Below is a small trained network, with its code and all its weights. Each question gives an input and a class and asks what happens when units are switched off, that is, made to give their printed mean instead of their output.

import numpy as np


def w(rows, s, z=0):
    codes = np.array(rows[::2]) - 128.0
    scale = np.full(codes.shape[1], s)
    scale[-1] = z or s
    return codes * scale


def norm(h):
    return h / np.sqrt((h * h).mean(-1, keepdims=True) + 1e-5)


def f(y):
    return y / 2 * (1 + np.tanh(0.7978845608 * (y + 0.044715 * y**3)))


def log_softmax(a):
    a = a - a.max(-1, keepdims=True)
    return a - np.log(np.exp(a).sum(-1, keepdims=True))


def net(x, mask):
    res = np.array(x, float).reshape(1, 5) / 4 @ E
    u = 0
    for l in range(2):
        y = f(norm(res) @ A[l][:, :-1].T + A[l][:, -1])
        res = res + np.where(mask[u : u + 6], y, B[l][:, -1]) @ B[l][:, :-1]
        u += 6
    return log_softmax(norm(res)[-1] @ U[:, :-1].T + U[:, -1])


A, B = {}, {}
E = w([
[222,104,159],'x0',
[105,114,205],'x1',
[151,66,172],'x2',
[167,159,179],'x3',
[90,252,140],'x4',
],0.0018)
A[0] = w([
[106,132,236,3],'0.n0',
[19,211,136,129],'0.n1',
[127,237,36,84],'0.n2',
[131,135,180,244],'0.n3',
[122,2,170,112],'0.n4',
[117,178,90,8],'0.n5',
],0.0042,0.0015)
B[0] = w([
[102,2,137,87],'0.n0',
[154,140,191,251],'0.n1',
[51,154,187,235],'0.n2',
[131,150,134,202],'0.n3',
[73,231,82,222],'0.n4',
[48,84,157,97],'0.n5',
],0.0041,0.0012)
A[1] = w([
[19,145,62,197],'1.n0',
[121,189,173,247],'1.n1',
[252,220,15,112],'1.n2',
[217,244,235,39],'1.n3',
[206,207,219,68],'1.n4',
[122,140,54,51],'1.n5',
],0.0038,0.0012)
B[1] = w([
[212,155,147,254],'1.n0',
[168,2,169,228],'1.n1',
[148,65,210,255],'1.n2',
[131,110,82,213],'1.n3',
[133,80,83,181],'1.n4',
[125,83,34,136],'1.n5',
],0.0042,0.0015)
U = w([
[255,56,175,239],'0',
[31,236,213,143],'1',
[105,151,13,4],'2',
],0.008,0.0029)

Each question gives the input, the list of numbers given to net, and the class t.
The units are the neurons (one row each of A and B). Each row of codes is followed by its name. A weight is (code - 128) times the scale printed after its matrix; where a second scale follows, it is the last column's (A, B and U).
mask holds one flag per neuron, layer by layer. A switched-off neuron (its flag False) gives its mean, the last column of its row in B, instead of its output. The means were averaged over made-up inputs and are rounded, as every weight is.
A unit's drop is (log p(t) with every unit on - log p(t) with that unit switched off) / (log p(t) with every unit on - log p(t) with every unit switched off).
The circuit of an input: a set's keep is (log p(t) with only the set's units on - log p(t) with every unit switched off) / (log p(t) with every unit on - log p(t) with every unit switched off). Starting from all 12 units, units are removed one at a time, each time the one whose removal leaves the highest keep (on an exact tie, the one counted first), for as long as the keep stays at least 0.8.
units of the circuit, in order: the units of the circuit, biggest drop first
most important unit: the unit with the biggest drop
k most important neurons: the k neurons with the biggest drops, biggest first
top k neurons in layer l: the k neurons of layer l with the biggest drops, biggest first
drop of u: that unit's drop, to one decimal
input [-1,-8,-4,-4,2], class 1: most important unit : 0.n2
input [-2,5,3,5,-6], class 1: top 2 neurons in layer 0 : 0.n0; 0.n4
input [-4,-3,1,8,2], class 0: 2 most important neurons : 1.n1; 0.n4
input [-4,7,2,-7,-5], class 2: top 4 neurons in layer 0 : 0.n2; 0.n4; 0.n1; 0.n5
input [-6,2,6,-1,6], class 0: units of the circuit, in order : 1.n1; 0.n4
input [-8,6,2,8,3], class 0: top 2 neurons in layer 1 : 1.n1; 1.n4
input [-3,-5,-4,-2,-1], class 1: top 2 neurons in layer 0 : 0.n2; 0.n5
input [-1,3,3,-5,-8], class 2: 3 most important neurons : 0.n4; 1.n1; 1.n2
input [-2,2,7,-7,-8], class 2: top 2 neurons in layer 0 : 0.n4; 0.n1
input [-8,3,5,3,5], class 0: drop of 0.n1 : 0.4
